Each row is followed by its group, which names the range that a hidden value of the row falls in. A new part has a new value, new ranges and new names.
[  -7  495  128  484  -57  249 -115 -116 -240 -154   68  142 -339  253
   -9  216 -393 -253   -8  335  -69   49  116  -39  519  -86  -13  -89
  309    4  -10  175   63   52   63   50 -523  -43]  Q676
[-365  379 -316 -168  -55  662   86 -335  -25 -433 -312   97  392   75
 -187 -168 -635 -130  333  152   94   75    8  -94 -118 -142  335  385
 -112 -252 -111  150 -332 -565  494  103 -106 -736]  q834
[-165 -563   53   14  263 -270  -18  -20  -87   77  311  -76  -10   61
  -87 -129   64  272 -200    3 -148  -34  262   30 -167  -35   18   85
  181  -33  -33 -212  -11   84   41 -164  172  281]  q810
[ 408 -400  228  369   25 -773   17  348  168  438  621 -218 -144  279
  495  166  306  245 -206 -256   98 -108  143  188 -103   -5  -90 -439
   -8  177 -204 -398 -137  711 -184   -7  368  617]  q55
[ 237 -669  351  307  134 -501 -162  174   34  390  691   52 -236 -102
  290   49  302  403 -515  238  -53    5  199 -242 -150 -144   64  133
   98  119  213  -84  158  565 -325 -120  116  424]  q245
[-442  134 -419 -326  164  524   95 -414 -136 -319 -242   90  508  106
 -358 -265 -499 -139  308  -98  141  143   -2  -46 -342  -20   17  201
  -71 -324 -278 -161 -377 -643  634 -163  -19 -636]  q834
[ 574  275  334  401 -229 -468  -99   19 -238  600  465  182 -412   64
  462  237   45  -94 -183   97  109   12 -292 -254  160 -276 -189 -242
  -45  -66  -64    2  128  528 -126   82 -295   79]  q81
[ 175   83   13   18 -402  596  -55  -83  -19    7   56  221   -1   24
   74  113 -236 -330   16  284  129  219 -154 -294 -303 -234  265  170
 -322  -97  384  151  -29 -174  149  117 -171 -689]  q810
[-214 -187 -444 -333   22  193  345   12  350 -186  -70 -264  580  424
  -22 -148 -190  -19  489 -412  151 -107  225  434 -360   95  211  -56
 -207   15 -484 -519 -511 -379  348  -14  516 -119]  q81
[   2 -407   -4  143  415 -360  -22   33  248  183  562   79  224    6
  213  -50  116  428 -143   60  191  -15  284  -73  -61   48  -76  160
  163  129 -371 -360 -187  246 -163 -338  143  373]  q810
[ 142  221 -155 -314 -347  268  132 -258 -285  244  -99  134   80  132
  -46  -46 -233 -428  271 -158   96  110 -397 -109 -365 -249  -45  -68
 -342 -338  -58 -125  -98 -368  417   74 -101 -645]  Q676
[ -59  452   91  440  -78  516 -159 -139 -123 -290   39  231 -222  139
  -23  199 -454 -235  -22  491   -6  133  141 -171  407 -102  131  127
  224    8  137  279   29  -58   50   36 -537 -273]  q17
[ 472  152  256  456  -62 -313 -120   54  -39  462  563  219 -256   95
  428  258   68  -33 -190  163  216   70  -90 -234  169 -129 -220 -193
   39   86 -135 -129   52  487 -204 -106 -269  165]  q81
[-338  386 -319 -192  -64  647  100 -330  -14 -408 -311  111  379   68
 -172 -170 -623 -141  365  146   86   62  -10  -74  -94 -149  335  397
 -123 -261 -130  148 -327 -576  466  109 -118 -732]  q245
[ -11 -198    1  424  127   31  -48  180   70 -148  288 -178  -72  519
  -14  226  -24 -154  -67 -134   66   82  390  312   36  223 -171 -537
  225  214 -108 -403 -173  230  105 -184   80  347]  q55
[ 324 -560  306  283   35 -578  -43  237   75  472  662  -47 -243   70
  362  101  331  301 -348   72  -43  -79  173  -53  -69 -116   18  -58
   61  171   31 -228  120  561 -334  -54  180  531]  Q676
[ 427  163  334  283 -209 -254 -137  -86 -308  510  398  280 -422  -87
  299  153   -5  -71 -242  297    2   56 -268 -387  121 -337  -76   39
  -18 -129  129  153  236  333 -136   61 -392  -80]  q17
[ 248 -575  219  240  170 -543  -33  206  209  410  686    6  -67   14
  373   51  298  411 -301   95   57  -69  235  -84  -84  -68   33   76
   75  194 -101 -279   17  502 -348 -156  211  517]  q17
[ 347   59  359  433   33 -264 -282 -117 -220  434  568  381 -263 -243
  329  120  -12  155 -455  429  170  163 -168 -616   32 -275 -125  182
   51  -93  138  177  160  468 -144 -119 -391  -78]  q834
[ 138  374 -223 -276 -333  139  178 -244 -330  208 -187    2  117  294
  -45  -35 -286 -503  390 -399  133   71 -434   76 -348 -176 -164 -357
 -336 -385 -241 -239 -240 -328  587  103  -21 -592]  q55
[  41 -127   12  509  112   20  -73  222  108 -170  306 -181  -66  552
   48  278  -34 -189  -63 -167  132  120  372  331   36  251 -213 -647
  209  228 -111 -410 -237  309  115 -184   81  332]  q55
[-141  172 -233 -358  -64  350   46 -423 -351   48 -157  217  236  -19
 -240 -197 -352 -263  205  -58   94  170 -313 -227 -386 -201  -75  153
 -197 -436  -97  -57 -159 -518  534  -86 -174 -727]  q245
[-254  262 -380 -412   -9  379  184 -398 -242  -76 -261   89  337  183
 -290 -201 -416 -312  438 -205   78   65 -177   52 -235  -90  -80   41
 -115 -359 -365 -226 -276 -645  568  -92  -92 -584]  q17
[ -82 -319   23  356  183  169  -97   99   83 -141  346  -29  -64  344
  -76  172   -7  -70 -155  102   25  116  435  130   43  166  -94 -230
  269  234   10 -304  -56  127  -19 -264  -33  286]  Q676
[ 515  191  291  451 -100 -376 -123   38  -89  526  556  230 -305   65
  454  254   74  -27 -199  167  199   50 -151 -269  182 -180 -213 -182
   20   44 -125  -85   85  515 -213  -63 -299  155]  q81
[ 235  146  -64 -172 -453  393   78 -141 -149  213   -9  148   18  112
   56   58 -192 -426  169    1  116  144 -328 -167 -371 -258  103  -21
 -393 -210  160  -27  -48 -246  275  138  -92 -662]  Q676
[ -93  430  106  456  -38  507 -192 -160 -164 -306   45  245 -232  101
  -53  180 -465 -204  -64  530  -18  146  144 -207  406 -109  126  161
  256  -11  173  313   45  -54   64   17 -562 -280]  q810
[ -46  302   63  379 -163  702 -188 -112   -4 -333   45  245  -70   52
    2  179 -444 -220  -79  533   92  225  113 -299  108 -126  275  241
   23    7  342  326  -37  -86  102   64 -403 -516]  q245
[-224 -429 -254 -425 -127  376  149 -121   48 -126  -90 -102  413   65
 -166 -242 -183  -18  131 -135   18   76   21  -12 -725 -132  350  245
 -361 -209  145 -147 -260 -416  436   65  410 -546]  q834
[ 314   28  181  459   52  -88 -147   58   63  270  550  230 -156  113
  303  253   37  -21 -198  243  234  126   86 -209  150  -29 -181 -116
  118  163  -95 -168   15  375 -210 -218 -268  163]  Q676
[ 292  302 -113 -144 -484  205  122 -103 -218  231  -92    2   26  296
   94   83 -213 -528  282 -308  160  118 -414   30 -398 -197  -51 -383
 -427 -280  -17 -161 -193 -166  464  184    9 -607]  q55
[-237 -371 -365 -368  110  145  271  -20  333 -121   41 -162  551  223
  -35 -213 -117  141  331 -241  111  -86  232  252 -402   32  258  182
 -173  -11 -362 -423 -410 -357  229  -77  474 -109]  q17
[-341  405 -309 -164  -71  692   88 -329  -23 -429 -317  117  356   83
 -183 -146 -635 -176  364  169   88   72    5  -75  -70 -136  328  374
 -104 -245 -108  153 -320 -584  462  100 -155 -736]  q245
[-300  231 -307 -255  -89  547  128 -281   27 -326 -257   53  428   40
 -119 -206 -537  -60  321   82   91   38  -15  -83 -245 -173  393  415
 -206 -256 -104   97 -333 -528  457  138   36 -701]  q834
[ 353    8  323  444   66 -216 -260  -48  -95  395  609  382 -241 -184
  346  168   39  140 -394  425  191  156  -74 -522   92 -200 -133  150
   88    9   79   82  129  452 -241 -185 -386   21]  q245

Next part:
[ 221  104  -22   80  141  197  -49  -29  104  -29  -79  -50   60 -155
  -67  186    8 -115 -115   80  -20  -20 -129  -50 -140   24  -12  268
    3   59  139  -76  -58  -32  -51    0   21  185]  q94
[  30   60   63   46  100  -22 -121 -155  -66 -135  -31  256  -38  100
   84  266  -69  -62  109  175   51  -47 -166  -22 -121    9   67   97
 -109   36  -27  -72  -15 -141  -22  -14   36   58]  q428
[ 285  261 -101   83  194  191  323 -120 -102  -31 -167  -42  100 -187
 -111  332   74 -120   77 -100 -218  -18 -119 -133 -231   73  182  235
  210  209  117  -98  -85 -156 -161  162  -14  364]  q94
[ -51   37 -183  315  -51   59  -48   75  235 -109 -183  276 -111  -35
   -4   51  -61 -188  -94 -151   39    6   41  113 -324  104    3   88
  -43  -94   -2   53  -85  -15   -8 -235    8   -7]  Q223
[  15 -114   10 -114  -27  165 -255   22   17   20  138 -161  -27 -241
   40 -121  101  -54 -110  124   38  -31  -55   99    9 -172 -109   40
 -162   28  -72   55   20   61  119  -65  -84  -59]  q333
[ 368  107  -27  338   33  455   75  484  -50  -11  250 -132  134  -40
  -53  484  302 -172  164 -180 -223  418  158 -236  300   50  -69   48
  130  114  156  -26   82  -10  -36 -249  210   97]  q971
[  89  -23   69  -30   40   64 -196  -69   34  -51  -23   59    5  -68
   18  121   12  -44  -87  194   40  -35 -154   14  -89  -21  -57  183
  -91    1   32  -88    3  -39    3  -11   -1   20]  q428
[ 141   61  -76  -55   12  205  275  -32 -180   97  -82  -67   46 -361
   24    7  229 -108   35 -185 -299  -64  -31  -89 -139  -18  133   -5
  191  181  -22  -49  -41  -61  -12  139 -180  204]  q333
[ 127   19   62   -2  118  108 -226 -106   67  -45  -19   13   19  -56
    6  143  -51  -50 -105  234   77  -66 -174  -12  -75  -26  -32  238
 -116   24   66  -74  -26  -39    0   -2   18   83]  q94
[  50  -80   63  -62   32  150 -259  -49   21   21   66  -31  -25 -154
   87  -35   34  -61 -101  175   40  -89 -116   10   -7 -100  -54   82
 -160   19  -22  -15    3   15   90  -35  -61    5]  q971
[ -25  106 -193  361   91   99 -143  -55  252  -94 -186  216 -104   53
  -18   87 -242 -139 -115  -32  130  -70   -4   68 -289  101  104  201
 -103  -42   27   88 -133  -49   -9 -179   37   95]  q94
[-141  -86 -184  182  -44  125  -97  224  178  -42   -6  172  -57 -243
   89 -212   38 -229 -121 -183   12  -11  119  121 -157  -17  -56 -143
  -49  -59  -86  109 -144  115  209 -294 -145  -93]  q789
[-225 -110 -196  202 -105   83 -189   87  147  -15  -27  185 -162 -124
  113 -252  -63 -144  -99 -143   68  -73  121  170 -182  -36   28 -120
 -141  -67 -172  184  -94   63  176 -255 -132 -123]  q564
[  16 -112  -52 -116  -32  175  -90  171    9   16  126 -153   49 -382
   16 -173  200 -120 -122  -23  -62   25   19   95  -10 -143 -130  -50
  -10   46  -61   34  -48  115  168  -99 -160  -59]  q789
[  83  -42  -14  -11  -98   82   -4   87   40  -48  -53   40   -3 -218
  -26   63  195 -115  -77  -35  -91   54  -52   67 -167   -5 -112   94
   29  -20    9  -71   25   -3  -14  -67  -39  -26]  Q223
[-192 -215   94 -325 -147  -72 -438 -361 -512   93  272 -302  -82  170
   15  -70 -126  465  111  454   98  -15  -36  167  296 -264  243  145
 -158  202 -404  160  176 -159   62  282  -90 -185]  q971
[ -64 -179   34 -154  -38   91 -195  123  -28   12  128    8   29 -304
  121 -202  152 -101 -107   74  -20  -37  -28   70   24 -132 -125 -113
  -65    9  -99  -11  -51  105  227 -104 -187 -122]  q789
[   5 -137   43 -140  -33  149 -286   -1    2   28  135 -132  -29 -232
   68 -137   94  -42 -116  159   43  -57  -75   89   22 -171 -107   34
 -175   19  -79   37   24   58  130  -49  -95  -67]  q333
[  91   23  -65   51  -42  186 -195   57 -341  -44  377 -441   30  192
 -188  340   13  261  230  165   20  357  136   80  355 -171  127  214
  -25  227 -181  206  166 -133  -60   24  172  -56]  q727
[ -97  -52 -181  225  -61  173  -89  158  181   -7  -42  157 -108 -205
   96 -171   30 -220 -106 -200   -9  -42  100   90 -183   -4  -17  -98
  -82  -54  -72  120  -99   73  144 -260 -107  -40]  q564
[ 153   38   22   -8  120  143 -231  -72   93  -61   21 -115   32  -89
  -64  145  -43  -39 -124  226  101  -15 -150   39  -68  -63  -64  285
 -121   34   73  -30  -19  -22  -16  -13   43   84]  q94
[ 204  -96   61  100  -58  329   64  551 -126   41  265   24  168 -246
  107  177  437 -208   94 -180 -295  316  146 -205  319    5 -155 -213
  173   71   56 -115   30   94  165 -249  -20  -65]  q789
[ 132   11   50    9  114  161 -226  -83   68  -12    0  -27   14  -99
   23   93  -38  -68 -115  197   57  -79 -149  -32  -49  -38  -21  207
 -119   36   61  -51  -29  -19   27  -12   -2   98]  q727
[ -54 -189   49 -175  -66  116 -296   47  -14   23  167  -94  -34 -255
  102 -199  131  -51 -108  144   41  -48  -52  114   41 -191 -138  -50
 -178    1 -119   43   21   84  183  -84 -133 -133]  q564
[  14   27   58   29   96   49 -153 -130  -76  -86   33  186  -54   35
  132  171  -40  -86  103  149   39  -77 -139  -34  -63  -43   66   22
 -152   55  -60  -26  -15 -103   33  -38    1   56]  q971
[  35 -104  -41 -111  -42  195 -113  127   14   32  121 -178   18 -367
   19 -162  199 -110 -116   -9  -57    4   -1   91  -19 -154 -127  -17
  -50   44  -57   45  -17   96  137  -78 -136  -40]  q564
[ -40   51 -192  361   54  153 -227  -13  244  -44 -112  131 -117   46
   -4   17 -234 -106 -139  -22  140  -52   45   73 -194   65   95  178
 -134  -41   -6  134 -108  -18   33 -206   29   50]  q727
[-182 -124 -189  188  -79  115 -180  234  164  -30   35  134  -71 -196
   78 -246   -3 -171 -139 -145   49   15  155  153 -100  -33  -52 -129
  -70  -63 -124  146 -129  123  230 -308 -142 -150]  q789
[ -78   68 -197  357   31   52 -161  -43  228 -105 -173  248 -128   92
  -15   71 -237 -107  -95  -40  139  -42   24  112 -283   98  101  174
 -106  -61  -22  107 -110  -56   -6 -196   36   31]  q428
[ -61 -168  226 -324  -34 -101 -366 -431 -437  102   82  -60   -6  156
   85   47 -132  373   32  522   34 -133 -204  -11  193 -119  230  223
  -82  167 -223  -73  118 -183   19  345 -100  -55]  q94
[  -2 -144   64 -103  -37  142 -248   16    4   44   91   -4  -35 -224
  131 -134  112  -86 -102  115    1  -86  -81   30    5 -123  -90  -26
 -150    0  -67   -7    9   56  145  -69 -116  -60]  q333
[  32   97 -181  382   88  175 -159   20  262  -67 -137  141  -75   29
  -34  101 -201 -143 -135  -42  110  -22   24   34 -213   97   73  212
  -86  -34   60   83 -117  -23   -1 -204   56  100]  q94
[  89   38   57   31   93   63  -74 -197  -82   13 -125  169    7    0
   73  159  -70  -12  -13  150  -48 -123 -159 -105 -102   60  148  173
    5   81   18 -117  -42 -118  -25  101  -47  144]  q94
[-180  -39 -189  280 -138  -28 -142   21  171 -106 -156  300 -172   43
   20  -32 -112 -101  -74 -106   91   -4   73  189 -298   70   38   51
  -93 -110 -118  111  -52  -31   24 -228  -18 -118]  Q223
[  89   35   60   25   98   68  -73 -206  -85   26 -131  163    5  -13
   81  145  -72  -12  -24  152  -53 -140 -164 -117 -102   58  158  172
    7   84   18 -120  -42 -119  -20  111  -56  151]  q94
[ 160   45  -28   12   56  144 -106    7   85  -69   -1 -121   37 -145
 -108  152   49  -63 -101  109   28   51  -98   64 -113  -44  -83  253
  -39   33   70  -24   -8  -17  -44  -26   37   71]  q428
[ 236  155  -36   37  123  160  223 -168 -119   67 -219    8   91 -183
  -46  202   40  -43  -28  -33 -231  -94 -128 -161 -183  105  208  245
  219  178   97 -143  -71 -137 -115  215  -84  310]  q94

New part:
[-131 -111  -49   80  -47 -309 -109  201  277  -44   96   25   -8  -19
   -6  -75  -71 -169   74   48   26   15   45  -79  -68  -53  181  -53
  156  154 -136  165   58   54   48 -219  -49   11]  F
[ -36  156    5   94  151 -116    3  145  315   36  -55   42  -89  128
  -18  -70   96 -160  341  188   87  -74  104 -335    7   58   84    8
   27  -90  213  201  138  -36  -87  -13 -134  166]  V
[ -27  -14   74  159  -25 -140  -93  372   59   -6 -133  -11 -188   28
  -26  -68   -3  146   66 -108   34   -1   51 -221  -92  -72  110   71
  162  228   -5    8  205   13   83  -32   91   99]  V
[-188  176  126 -133    0  -99  -27    0  216   18  142  122    2  156
  -31  273  127 -142  283  249 -117  -76  165 -225  254  118  265 -155
  -21   80  112   19  203   61  -75  101  -23  226]  D
[ 252  182  -39  212  169  329  347 -124   35   47 -409 -222 -114 -188
  -66 -408   92  275  150 -140  165 -217   74 -155 -506   55 -274  164
 -126 -420  240 -144   26 -258   21  102 -138 -353]  V
[  25  -39  -55 -147 -117   66  369 -260   46  -34  -61 -110  213 -202
  114  -58  161  -40  -68 -111   23  -39 -101  242 -229    4 -254   84
  -98 -242  -69  -79  -30 -112  -64   25 -262 -326]  D
[-235  -36   82   20  -98 -349 -141  239  284  -27  189  123  -38   30
   29  134  -32 -159  170  153  -24   41   85 -170  134   -5  321 -109
  179  249  -89  153  170   95  -39 -159   29  151]  F
[-231 -163   27 -103 -178 -352 -113  159  198  -49  210  102   83   50
   63  195   23 -189    5   58  -94   84   -1   18  134  -68  216  -88
  140  303 -194  104  115  142    9 -122  -26  110]  D
[ -20  291   -7 -197   -7   79    4  189 -140 -143  -83 -193  -34   85
 -188 -115  -36  -57 -137 -185 -137 -202  153   65    2  134   18    4
   53   31 -106 -139   90  -74  286  121  -39  154]  X
[ -33  -91 -264  130  231 -177 -155  229  286  -20   16  -54   42  128
 -199 -257  -90 -144   26   53   87   22   59  -82 -192    7   55   -1
  -72   17  -50   72  -72  -32  239 -175  -59  -71]  X
[ -36   60  107 -268 -120  215  259 -176 -176   27  -70  -27  117   58
   25  289  286  243  -62  -92 -177  -22  -11  108   55   67 -119   54
 -232    5   80 -362  153  -20   19  370  -11  -90]  X
[-157   70  152 -386 -223   43  188  -78 -148  -26   74   33  152  110
   89  409  269   57  -80  -47 -230   17  -25  152  252   76  -23   15
 -113  125   -8 -239  195   51  -23  323  -38   94]  X
[ -14  125 -157 -114  169  -23  113  -85  256  -15    9  -45  158  110
  -67  -94  124 -299  144  131   34  -87   42  -23  -44   99  -89  -10
 -139 -244   85  105  -33  -80   11    8 -281    3]  K
[-232 -213  -51 -127  -20 -238  106 -149  365   79  266  213  292   68
  128  342  229 -169  179  296   10  217 -104   16  140   14   66  -57
 -216   11   41   37   44   61 -201  -19 -132 -126]  K
[-223 -105   55   61 -155 -389 -116  285  258  -63  176   83  -27  -83
   59   45  -96 -139   76   56   25   75   34  -80   28  -43  281  -65
  244  258 -194  160  137   70  -19 -253   23   47]  F
[-147  -91  257 -235 -275  -10  196 -180  -20   89   39  156   66   88
  216  519  374  176  117   56 -211   51  -38  -45  231  -42   40  -12
  -90  190  131 -167  274  142 -208  334   -6   62]  F
[-187   -5  -72 -102  -38 -165  113   48  187  -59  183    3  184  -87
    3   35  -16 -128  -12   84   38   91  -20  128  -13  116   54   -5
  -69  -55 -118  -34    2  -74   13 -108  -77 -178]  X
[ -52 -121  -10   91  -75 -191  -39  171  155  -19  -36  -17  -62  -22
   14  -87   -4   -4   30  -59    5  -12   26  -82 -137  -89   80   15
  128  147  -76   73   90   45   61 -101  -31  -24]  F
[-158 -221 -180   46   -5 -320 -137  281  209  -69  147   -8  104    2
  -73 -101 -119 -112 -126  -24   42  143  -34   95 -111  -36  110    7
   33  193 -243   35  -34   25  195 -239    2 -122]  X
[-250 -261 -119   16  -52 -340   10   44  363  -17  297  119  245 -148
   42  103  -43 -150   21  159   97  224  -81  115  -58   -4  159  -71
  -50   85 -223   27  -26   -1  -42 -295  -30 -291]  K
[ 129 -129 -141  110  143  115  275 -275  233  118 -190  -48   94  -25
   34 -156  229   85  171   54  106  -34  -46  -78 -348  -39 -254   96
 -262 -309  229  -31  -49  -87  -72   80 -225 -344]  D
[-167  163  -22 -157  -82 -108  119   28  124 -145  172  -73  164 -216
  -52  -30 -104 -211  -43   -1   14  -50   63  181  -33  149  113  -84
   70  -82 -259  -43   20 -128   53 -184  -97 -139]  K
[ -73  -61  -48  268  101 -275 -138  358  324    5  -15   37 -127   -4
  -49 -178  -90  -43  192   78  157   46   60 -275 -148  -38  179   17
  140  112    0  174  105  -17   33 -237   21    8]  V
[-217 -161  200 -221 -249  -55  193 -225   63   92  162  200  173    9
  190  564  321  166  103  132 -165  142  -60   28  214  -12   93  -60
 -171  177   50 -223  218  114 -212  229   34  -95]  D
[-220 -124    5   19 -131 -344 -134  219  235  -70  199   59   26  -69
   -5   52 -108 -140   14   46  -20   57   52  -10   13  -34  278 -106
  177  261 -242   83   89   74   59 -241   34   -2]  D
[ -68 -164 -116  124   11 -233  -74  140  259  -25   39  -16   14  -47
  -46 -155  -69  -90   28    8   55   17   28  -44 -193  -68  102  -29
   72   95 -129   95   -1   20  100 -213  -50 -121]  D
[-236 -155  -92   18  -25 -383 -226  270  291  -67  247   79   77   30
  -84   46 -125 -208    3   97   -7  104   49  -12   41  -21  297 -125
  108  284 -256   91   44   82  130 -272   39   26]  K
[ -52 -171  -19 -101 -127  -56   47   18  -21  -12  -12  -25   91   16
    7  102  114   98 -136 -139 -104   39  -39  119  -74  -82  -28   22
  -41  181 -127 -157   74   54  112   69  -11  -99]  K
[-175  -48   78  127  -79 -347 -190  442  200  -44   71   76 -133    7
    3   18  -86  -45  101   16   34   64   61 -206   40  -51  281  -17
  258  322 -118  136  204   64   36 -189   97  163]  V
[  42  223  278 -202 -184  256  393 -176 -174   43 -230  -35  -39  -26
  166  233  358  250  126 -108 -117 -135    8  -65   45   54 -173  116
  -63 -113  235 -208  278  -62 -185  410  -98   33]  V
[ 196   16 -103  -40   18  313  380 -267 -104   -3 -287 -236  108 -178
  -35 -232  153  221 -123 -250   24 -138  -36  183 -432    5 -360  140
 -208 -309   23 -276  -50 -185  104  152 -181 -425]  K
